Moves between elements:
* | fo po ne de fe
z45 | z644 z132 z165 z862 z356
z36 | z867 z239 z339 z600 z807
z875 | z720 z719 z299 z721 z302
z197 | z47 z956 z613 z564 z475
z433 | z314 z572 z813 z867 z403
z150 | z700 z439 z922 z360 z833
z777 | z826 z242 z639 z818 z243
z132 | z160 z644 z44 z356 z165
z851 | z504 z671 z777 z109 z726
z339 | z847 z668 z820 z644 z160
z343 | z600 z830 z45 z832 z111
z671 | z694 z504 z242 z726 z777
z822 | z956 z197 z475 z649 z564
z846 | z882 z986 z897 z2 z201
z100 | z197 z822 z564 z181 z649
z600 | z339 z807 z644 z45 z132
z380 | z617 z274 z682 z268 z178
z203 | z158 z488 z84 z184 z168
z411 | z862 z636 z720 z875 z719
z274 | z937 z617 z59 z178 z682
z168 | z875 z84 z721 z694 z771
z243 | z203 z639 z184 z490 z967
z636 | z356 z862 z278 z719 z720
z488 | z411 z158 z875 z168 z84
z813 | z896 z64 z100 z847 z545
z109 | z777 z726 z818 z821 z750
z882 | z423 z328 z508 z897 z921
z302 | z343 z299 z832 z748 z447
z447 | z111 z832 z636 z158 z411
z832 | z45 z111 z862 z411 z636
z356 | z44 z165 z36 z278 z255
z917 | z447 z748 z158 z203 z488
z111 | z132 z45 z356 z636 z862
z181 | z564 z649 z804 z572 z314
z967 | z168 z184 z694 z671 z504
z504 | z771 z694 z826 z777 z242
z807 | z668 z339 z160 z132 z644
z299 | z830 z343 z111 z447 z832
z721 | z299 z302 z447 z917 z748
z44 | z433 z89 z867 z36 z239
z165 | z89 z44 z239 z255 z36
z750 | z243 z818 z490 z571 z71
z571 | z490 z71 z851 z617 z937
z629 | z846 z342 z2 z47 z106
z511 | z439 z150 z833 z586 z360
z88 | z360 z586 z629 z101 z632
z475 | z801 z613 z88 z895 z601
z89 | z572 z433 z403 z239 z867
z682 | z109 z59 z821 z328 z423
z726 | z242 z777 z243 z750 z818
z937 | z671 z851 z726 z59 z109
z278 | z36 z255 z600 z343 z830
z896 | z101 z451 z197 z100 z822
z613 | z511 z801 z586 z601 z88
z255 | z239 z36 z807 z830 z600
z342 | z986 z846 z201 z106 z2
z490 | z184 z967 z504 z851 z671
z956 | z106 z47 z801 z475 z613
z451 | z632 z101 z956 z822 z197
z821 | z818 z750 z71 z141 z571
z101 | z629 z632 z47 z197 z956
z268 | z682 z178 z328 z986 z882
z617 | z851 z937 z109 z682 z59
z639 | z488 z203 z168 z967 z184
z586 | z833 z360 z342 z632 z629
z694 | z721 z771 z917 z242 z826
z160 | z120 z820 z433 z44 z89
z862 | z165 z356 z255 z720 z278
z545 | z822 z100 z649 z120 z181
z820 | z181 z120 z572 z89 z433
z771 | z302 z721 z748 z826 z917
z895 | z88 z601 z101 z896 z451
z632 | z342 z629 z106 z956 z47
z833 | z268 z922 z986 z342 z846
z239 | z403 z867 z668 z807 z339
z644 | z820 z160 z89 z165 z44
z64 | z451 z896 z822 z545 z100
z867 | z813 z403 z847 z339 z668
z668 | z545 z847 z120 z160 z820
z178 | z59 z682 z423 z882 z328
z106 | z201 z2 z150 z801 z511
z2 | z897 z201 z439 z511 z150
z201 | z921 z897 z700 z150 z439
z572 | z804 z314 z64 z403 z813
z986 | z328 z882 z921 z201 z897
z897 | z508 z921 z380 z439 z700
z922 | z178 z268 z882 z846 z986
z720 | z255 z278 z830 z299 z343
z360 | z922 z833 z846 z629 z342
z84 | z719 z875 z302 z771 z721
z649 | z475 z564 z895 z314 z804
z804 | z601 z895 z451 z64 z896
z403 | z64 z813 z545 z668 z847
z158 | z636 z411 z719 z84 z875
z47 | z2 z106 z511 z613 z801
z847 | z100 z545 z181 z820 z120
z564 | z613 z475 z601 z804 z895
z748 | z832 z447 z411 z488 z158
z59 | z726 z109 z750 z423 z821
z508 | z571 z141 z617 z380 z274
z141 | z71 z571 z937 z274 z617
z818 | z639 z243 z967 z71 z490
z71 | z967 z490 z671 z937 z851
z826 | z748 z917 z488 z639 z203
z423 | z750 z821 z571 z508 z141
z120 | z649 z181 z314 z433 z572
z328 | z821 z423 z141 z921 z508
z830 | z807 z600 z132 z111 z45
z242 | z917 z826 z203 z243 z639
z719 | z278 z720 z343 z302 z299
z801 | z150 z511 z360 z88 z586
z314 | z895 z804 z896 z813 z64
z700 | z274 z380 z178 z922 z268
z439 | z380 z700 z268 z833 z922
z601 | z586 z88 z632 z451 z101
z184 | z84 z168 z771 z504 z694
z921 | z141 z508 z274 z700 z380

In the rows, zero is written as 47.

The rows follow the links: the fewer symbols apart two elements are, the more alike their rows tend to be.

Each row is also shifted at random along 5 hidden directions that mean nothing.

Rows with their elements:
52;64;47;55;42;52;59;51;30;45;35;44;42;38;52;51;37;58;33;40;48;43;43;42: z807
41;36;42;26;33;37;44;41;49;62;42;55;38;50;66;49;48;48;52;60;39;41;42;43: z632
48;42;46;54;40;51;60;46;30;29;36;39;41;40;44;49;36;59;32;40;49;45;42;16: z44
41;29;41;27;38;35;39;39;56;68;49;55;42;55;54;46;53;43;56;60;40;45;45;74: z342
46;55;43;39;32;45;56;42;33;63;33;51;35;43;46;64;39;58;38;50;42;39;41;61: z813
39;22;44;30;43;38;36;37;60;58;53;52;46;54;50;54;55;40;58;57;44;49;47;43: z439
54;67;42;48;37;45;58;53;31;58;33;51;39;43;55;35;36;58;35;47;42;40;42;62: z89
53;45;46;67;62;53;47;51;48;43;55;38;58;44;53;39;48;43;44;34;55;55;52;42: z771
40;49;51;27;32;40;44;47;50;26;41;56;37;53;27;35;47;47;53;62;37;39;40;43: z88
54;52;43;62;49;53;58;49;32;52;41;40;47;39;57;51;37;55;33;35;52;48;47;18: z830
58;66;48;66;61;53;47;56;47;48;52;44;57;48;31;30;46;44;44;37;51;51;53;44: z488
53;62;50;67;56;58;54;48;38;39;46;40;52;44;6;58;42;50;37;33;53;50;50;67: z719
45;69;50;40;33;50;57;49;34;47;31;51;34;39;55;62;39;57;38;50;42;37;40;41: z572
39;39;46;27;40;40;38;40;57;61;49;55;43;52;49;58;54;41;58;59;41;45;46;49: z150
57;18;32;58;44;41;60;44;30;50;40;38;46;47;43;23;34;60;30;39;50;50;45;58: z132
51;52;48;64;51;56;58;51;34;35;42;36;48;36;57;51;39;54;34;33;53;48;47;48: z862
47;47;40;28;30;35;48;46;42;65;37;58;36;51;59;35;44;53;47;60;37;39;41;22: z451
56;34;37;59;46;46;59;43;31;54;40;40;46;46;29;41;36;58;31;37;50;49;47;52: z255
44;64;55;43;33;50;57;54;34;12;31;47;35;41;41;40;38;57;38;50;43;38;38;44: z120
51;64;47;52;39;50;59;50;31;38;33;46;40;43;30;44;36;58;34;44;45;42;42;44: z239
37;32;44;26;32;40;46;35;47;61;41;52;36;47;58;72;48;49;50;57;42;42;42;47: z613
39;30;48;38;51;43;35;42;63;46;58;48;52;51;53;52;57;36;60;52;47;50;50;45: z178
48;48;52;58;63;52;39;52;59;34;60;42;59;49;43;38;54;36;55;41;52;54;52;63: z490
52;46;39;47;36;43;59;48;31;53;34;47;39;44;59;34;36;60;34;46;44;42;42;42: z867
39;45;52;35;49;45;34;44;63;46;56;53;49;53;38;56;57;36;61;55;45;47;49;39: z882
42;43;52;46;57;48;35;51;64;40;59;46;55;47;72;42;58;34;60;49;49;51;51;41: z617
56;45;40;63;50;49;58;52;33;48;42;38;48;39;72;32;37;56;33;36;52;49;47;44: z278
43;42;45;35;49;41;34;41;62;69;57;55;50;55;44;54;58;36;61;55;44;48;51;55: z921
53;52;40;44;34;41;58;50;32;53;33;51;38;46;55;28;36;59;36;50;41;40;42;33: z433
47;37;40;36;30;39;55;42;35;49;34;50;35;48;44;40;39;58;39;53;41;41;40;39: z314
35;34;49;27;34;42;44;39;50;42;43;51;37;47;54;62;49;47;52;58;42;42;41;53: z47
56;40;41;67;58;52;53;44;39;61;50;37;54;44;43;54;42;50;37;31;55;53;52;54: z447
48;66;55;56;62;53;37;60;59;35;59;46;58;45;63;33;55;35;57;43;50;51;52;63: z818
54;55;45;53;61;44;36;53;60;62;60;51;59;55;42;25;55;35;57;46;47;52;54;39: z851
44;58;56;47;58;50;34;53;63;37;59;49;56;50;46;44;57;33;60;48;48;50;52;27: z821
49;54;44;51;39;51;60;44;30;55;34;44;39;39;48;65;37;59;32;41;48;43;43;54: z339
60;37;38;66;60;46;49;47;43;55;53;40;58;52;18;25;43;47;40;35;52;54;53;40: z748
50;38;47;61;64;51;42;49;54;46;60;39;59;46;58;46;52;39;50;37;55;55;54;29: z504
37;39;54;38;51;47;34;43;63;34;57;48;50;50;40;60;58;35;61;52;47;50;48;37: z380
49;45;49;57;63;52;39;43;57;50;61;43;59;52;13;58;54;37;53;39;53;54;55;39: z671
42;51;48;35;30;45;54;42;37;43;34;51;34;45;39;58;41;56;41;53;41;39;40;58: z100
50;39;48;66;63;54;46;48;50;38;56;36;59;44;48;48;49;42;45;33;57;56;52;42: z203
43;47;49;39;53;43;34;48;64;52;58;52;53;52;57;42;58;35;61;53;45;49;51;57: z508

The symbols that take the first to the second take the third to the fourth, perhaps in another order. What is the fourth?
Answers are names.
47;52;45;39;31;44;56;45;34;43;33;51;35;48;26;45;38;58;39;52;40;39;40;30
: 38;43;50;30;31;42;49;45;44;31;37;51;35;45;58;48;44;52;47;58;40;40;39;57
:: 53;36;43;64;64;50;44;47;50;55;58;38;59;46;53;44;50;42;46;35;55;56;54;59
: z447

42;34;47;37;51;43;34;40;62;57;58;51;52;54;35;56;58;36;60;53;46;51;50;72
: 43;67;60;52;61;57;36;49;62;38;59;47;56;47;27;67;58;34;59;43;50;51;53;50
:: 39;54;51;30;30;44;50;45;42;32;35;53;34;47;34;52;44;52;46;58;40;38;39;59
: z629

52;66;52;66;55;58;55;58;37;28;44;38;50;36;61;42;40;51;37;34;53;48;47;33
: 58;51;38;57;44;45;58;50;31;59;38;45;45;45;43;31;36;58;33;40;47;45;46;42
:: 49;53;48;48;59;45;35;54;62;57;60;51;57;50;71;32;57;34;59;48;47;51;53;55
: z243

38;42;56;43;55;50;34;46;64;30;59;46;53;50;42;56;58;34;61;49;49;51;49;46
: 51;53;49;62;64;52;42;57;54;41;58;41;59;44;70;33;51;39;51;38;53;53;53;44
:: 41;45;47;31;30;41;51;48;42;37;35;51;34;44;71;41;43;54;45;57;40;39;39;34
: z150

35;34;49;27;32;43;46;38;47;41;40;49;36;45;56;65;48;49;50;57;43;42;41;76
: 36;52;55;29;41;46;37;41;59;41;49;55;43;52;25;67;55;39;59;58;41;43;45;44
:: 45;63;53;48;36;52;59;52;31;22;32;45;37;38;50;50;37;58;36;46;45;40;40;28
: z649

34;45;53;34;48;48;36;40;62;54;55;50;48;46;63;78;58;36;60;52;47;48;48;73
: 50;38;46;56;62;48;38;45;58;52;61;44;59;54;24;45;54;37;53;41;52;55;54;35
:: 33;13;45;28;38;40;41;34;55;43;49;47;41;49;56;63;52;44;54;56;45;47;43;65
: z141

49;63;47;47;36;49;58;51;31;44;32;48;37;40;55;48;37;58;35;47;44;40;41;47
: 44;28;41;39;31;42;57;37;33;44;35;45;36;46;31;55;37;59;36;49;44;43;40;35
:: 36;26;45;29;42;41;38;35;58;58;52;51;44;51;51;66;55;41;58;56;44;47;46;65
: z268

38;47;49;28;38;40;39;46;56;45;47;56;42;51;57;44;53;42;58;61;40;42;43;65
: 36;42;51;29;42;44;37;41;59;50;50;53;44;49;58;64;55;40;59;57;43;44;46;42
:: 40;23;42;26;34;36;43;34;51;51;45;54;39;58;12;50;49;47;52;60;40;44;43;45
: z511

48;35;45;47;58;41;34;53;63;47;61;48;57;52;71;17;56;35;59;50;48;53;52;23
: 49;29;46;61;63;51;42;45;54;39;60;37;60;49;35;43;51;39;49;37;55;57;53;37
:: 50;48;47;59;63;53;40;43;55;63;60;43;59;50;26;64;54;38;51;37;53;55;55;64
: z721

36;37;51;37;51;47;35;43;63;47;57;48;50;46;68;64;58;36;61;52;48;49;49;36
: 42;48;54;46;57;49;35;45;63;40;59;48;55;52;29;53;58;34;60;48;48;51;51;62
:: 54;54;46;61;47;52;58;52;32;38;39;40;46;40;49;39;37;56;33;37;50;46;46;26
: z44

62;47;37;65;55;46;54;51;37;62;47;43;53;49;35;23;40;52;36;36;50;51;51;46
: 54;28;37;60;46;47;59;39;30;55;41;38;46;45;28;50;36;58;31;36;52;50;46;35
:: 40;47;47;28;31;41;48;46;45;44;37;54;35;46;62;47;45;51;48;59;39;39;40;35
: z106

46;56;52;46;58;47;34;54;63;46;59;51;55;50;62;36;57;33;61;50;47;50;52;48
: 51;48;51;66;63;56;45;50;50;37;56;37;58;44;36;49;49;42;46;34;55;54;52;46
:: 43;43;45;28;31;37;47;45;46;47;39;55;36;51;49;38;45;51;49;61;38;40;41;36
: z986

54;67;49;67;61;57;50;52;43;56;50;41;55;41;46;58;46;46;42;33;54;51;53;61
: 53;59;48;67;56;57;54;52;38;43;47;38;52;38;54;51;42;50;37;32;54;50;49;62
:: 37;13;47;44;56;47;36;33;62;50;62;41;54;49;46;76;57;36;58;45;53;56;52;29
: z937

41;37;50;34;47;41;34;45;62;40;56;52;49;55;39;40;56;37;61;57;44;48;48;37
: 43;39;53;53;61;52;36;47;61;30;61;41;57;48;42;51;56;35;57;43;53;54;52;55
:: 46;12;42;50;59;42;36;42;61;43;63;42;58;56;37;31;55;36;56;46;52;57;53;46
: z826

45;47;44;31;30;40;52;41;39;55;35;54;35;50;32;51;41;55;43;57;39;39;40;56
: 40;47;50;28;39;40;38;42;57;48;48;57;42;55;28;51;54;41;58;60;39;43;45;47
:: 46;57;55;53;61;52;36;53;61;38;59;46;57;47;50;46;56;34;58;44;50;52;53;37
: z721

39;29;46;33;47;41;35;37;61;56;56;51;49;55;35;60;56;38;60;55;45;49;49;29
: 44;51;51;47;58;49;35;47;62;53;60;48;56;50;47;55;58;34;59;47;49;51;53;62
:: 58;53;42;64;52;50;56;52;35;50;44;41;50;43;45;36;39;54;35;35;51;49;49;37
: z44

42;36;47;35;48;40;34;45;63;45;56;53;50;56;41;35;57;37;61;57;43;49;48;44
: 46;39;47;52;62;50;37;46;60;58;61;43;57;46;67;55;56;36;55;42;53;54;53;69
:: 54;65;51;65;63;55;44;57;51;43;56;43;58;44;53;37;50;41;48;37;52;52;53;59
: z636

